Below is a small trained network, with its code and all its weights. Each question gives an input and a class and asks what happens when units are switched off, that is, made to give their printed mean instead of their output.

import numpy as np


def w(rows, s, z=0):
    codes = np.array(rows[::2]) - 128.0
    scale = np.full(codes.shape[1], s)
    scale[-1] = z or s
    return codes * scale


def norm(h):
    return h / np.sqrt((h * h).mean(-1, keepdims=True) + 1e-5)


def f(y):
    return y / 2 * (1 + np.tanh(0.7978845608 * (y + 0.044715 * y**3)))


def log_softmax(a):
    a = a - a.max(-1, keepdims=True)
    return a - np.log(np.exp(a).sum(-1, keepdims=True))


def net(x, mask):
    res = np.array(x, float).reshape(1, 5) / 4 @ E
    u = 0
    for l in range(4):
        y = f(norm(res) @ A[l][:, :-1].T + A[l][:, -1])
        res = res + np.where(mask[u : u + 10], y, B[l][:, -1]) @ B[l][:, :-1]
        u += 10
    return log_softmax(norm(res)[-1] @ U[:, :-1].T + U[:, -1])


A, B = {}, {}
E = w([
[156,107,131,156,70,174],'x0',
[126,132,127,127,128,130],'x1',
[132,118,131,125,126,123],'x2',
[114,88,1,173,153,101],'x3',
[163,157,121,150,84,50],'x4',
],0.0084)
A[0] = w([
[111,134,161,100,207,64,227],'0.n0',
[130,123,92,135,185,172,78],'0.n1',
[62,170,116,100,122,122,66],'0.n2',
[106,174,17,212,87,124,106],'0.n3',
[98,108,254,89,183,229,169],'0.n4',
[195,167,186,139,139,200,3],'0.n5',
[203,194,200,144,113,141,207],'0.n6',
[135,129,163,124,240,221,10],'0.n7',
[113,141,91,167,82,61,149],'0.n8',
[146,103,79,106,146,206,76],'0.n9',
],0.0069,0.0023)
B[0] = w([
[70,186,211,112,176,72,203],'0.n0',
[84,13,124,116,158,53,147],'0.n1',
[130,127,119,95,135,92,128],'0.n2',
[214,69,202,94,131,134,218],'0.n3',
[254,164,25,111,195,147,253],'0.n4',
[156,91,45,93,72,160,152],'0.n5',
[19,203,92,203,61,91,202],'0.n6',
[179,83,90,103,99,60,168],'0.n7',
[193,117,135,7,127,161,182],'0.n8',
[103,33,207,205,105,181,152],'0.n9',
],0.005,0.0056)
A[1] = w([
[138,112,107,161,127,83,148],'1.n0',
[55,134,131,124,146,232,90],'1.n1',
[148,118,53,137,100,195,107],'1.n2',
[90,133,191,87,72,121,97],'1.n3',
[30,219,76,161,147,123,6],'1.n4',
[173,106,117,180,26,164,119],'1.n5',
[6,93,129,134,176,91,7],'1.n6',
[133,200,193,61,81,102,97],'1.n7',
[121,222,135,180,197,230,94],'1.n8',
[49,2,170,174,173,142,110],'1.n9',
],0.0067,0.0023)
B[1] = w([
[116,197,180,122,160,190,166],'1.n0',
[234,119,165,107,85,154,120],'1.n1',
[169,112,254,160,74,86,205],'1.n2',
[51,125,138,152,74,74,129],'1.n3',
[99,99,146,214,163,140,140],'1.n4',
[125,138,100,128,71,171,253],'1.n5',
[125,100,101,87,45,214,167],'1.n6',
[84,98,168,179,153,102,246],'1.n7',
[150,54,121,106,147,104,165],'1.n8',
[55,160,169,174,136,155,234],'1.n9',
],0.0071,0.0028)
A[2] = w([
[187,159,119,84,254,52,61],'2.n0',
[111,123,121,154,27,101,32],'2.n1',
[65,111,115,74,234,131,57],'2.n2',
[138,161,148,199,97,120,254],'2.n3',
[135,110,163,116,108,99,54],'2.n4',
[141,183,170,63,115,131,123],'2.n5',
[50,209,104,66,208,82,61],'2.n6',
[196,169,79,115,115,86,71],'2.n7',
[101,56,130,95,149,187,180],'2.n8',
[165,105,134,126,85,249,90],'2.n9',
],0.0085,0.0026)
B[2] = w([
[127,105,86,2,156,106,254],'2.n0',
[131,149,106,63,138,140,160],'2.n1',
[112,186,116,115,81,222,216],'2.n2',
[92,95,90,103,175,169,193],'2.n3',
[133,116,95,170,148,156,122],'2.n4',
[140,90,91,135,153,140,155],'2.n5',
[194,89,145,184,120,126,238],'2.n6',
[139,100,170,143,154,152,171],'2.n7',
[68,191,138,164,77,150,185],'2.n8',
[138,93,130,166,156,54,212],'2.n9',
],0.0094,0.0061)
A[3] = w([
[225,118,128,133,31,70,117],'3.n0',
[83,164,181,134,177,50,68],'3.n1',
[66,154,165,194,218,49,57],'3.n2',
[121,80,119,111,201,64,113],'3.n3',
[18,177,231,157,103,160,30],'3.n4',
[33,71,171,177,63,188,251],'3.n5',
[68,254,35,113,24,196,40],'3.n6',
[248,89,151,129,133,54,101],'3.n7',
[207,172,91,65,141,115,133],'3.n8',
[111,97,138,212,68,121,150],'3.n9',
],0.0078,0.0031)
B[3] = w([
[114,193,146,162,194,233,190],'3.n0',
[78,131,35,202,188,201,147],'3.n1',
[102,129,74,224,206,112,163],'3.n2',
[58,175,191,102,140,134,178],'3.n3',
[225,146,116,92,164,198,195],'3.n4',
[121,130,165,85,81,12,254],'3.n5',
[50,182,254,79,74,208,218],'3.n6',
[146,188,95,190,85,242,234],'3.n7',
[103,70,104,157,93,30,221],'3.n8',
[145,90,89,90,152,76,190],'3.n9',
],0.0071,0.0059)
U = w([
[161,121,63,3,178,84,150],'0',
[47,186,172,76,60,159,246],'1',
[212,128,79,205,100,204,253],'2',
[111,44,139,202,70,17,13],'3',
[57,185,78,222,221,98,8],'4',
],0.016,0.002)

Each question gives the input, the list of numbers given to net, and the class t.
The units are the neurons (one row each of A and B). Each row of codes is followed by its name. A weight is (code - 128) times the scale printed after its matrix; where a second scale follows, it is the last column's (A, B and U).
mask holds one flag per neuron, layer by layer. A switched-off neuron (its flag False) gives its mean, the last column of its row in B, instead of its output. The means were averaged over made-up inputs and are rounded, as every weight is.
A unit's drop is (log p(t) with every unit on - log p(t) with that unit switched off) / (log p(t) with every unit on - log p(t) with every unit switched off).
The circuit of an input: a set's keep is (log p(t) with only the set's units on - log p(t) with every unit switched off) / (log p(t) with every unit on - log p(t) with every unit switched off). Starting from the 12 units with the biggest drops (on a tie, the unit counted first), units are removed one at a time, each time the one whose removal leaves the highest keep (on an exact tie, the one counted first), for as long as the keep stays at least 0.8.
circuit, biggest first: the units of the circuit, biggest drop first
k most important neurons: the k neurons with the biggest drops, biggest first
top k neurons in layer l: the k neurons of layer l with the biggest drops, biggest first
drop when u is switched off: that unit's drop, to one decimal
input [-5,-2,-7,-3,-8], class 0: circuit, biggest first => 0.n4
input [0,-7,-5,4,6], class 0: 3 most important neurons => 2.n0, 2.n6, 0.n9
input [1,6,4,7,-5], class 3: 3 most important neurons => 0.n9, 0.n0, 3.n5
input [-4,5,0,4,0], class 1: circuit, biggest first => 0.n4, 1.n6
input [-4,4,-8,0,-7], class 0: 4 most important neurons => 0.n4, 2.n0, 0.n7, 0.n6
input [0,-7,3,5,-3], class 1: top 2 neurons in layer 2 => 2.n8, 2.n6
input [1,0,6,2,7], class 2: 2 most important neurons => 0.n0, 3.n7
input [1,-6,3,1,6], class 2: top 3 neurons in layer 0 => 0.n0, 0.n8, 0.n3
input [0,3,7,-1,8], class 4: top 2 neurons in layer 1 => 1.n7, 1.n6
input [8,8,3,0,2], class 1: 2 most important neurons => 0.n4, 2.n6
input [0,-1,-4,3,7], class 0: 2 most important neurons => 2.n0, 2.n6
input [-1,4,8,-3,-2], class 0: 2 most important neurons => 0.n4, 2.n0
input [-4,5,3,5,0], class 1: 2 most important neurons => 0.n4, 2.n2
input [2,-7,5,-7,-4], class 2: most important neuron => 0.n4
input [-3,-8,-3,0,4], class 4: 2 most important neurons => 0.n4, 1.n7
input [1,-1,7,6,-8], class 3: top 2 neurons in layer 2 => 2.n9, 2.n0
input [-1,-4,5,-6,-2], class 0: drop when 0.n4 is switched off => 1.1
input [-4,0,-5,-6,-1], class 0: drop when 0.n4 is switched off => 2.0
input [0,-6,2,-8,5], class 4: drop when 3.n2 is switched off => 0.2
input [1,-5,1,1,-7], class 3: top neuron in layer 1 => 1.n2
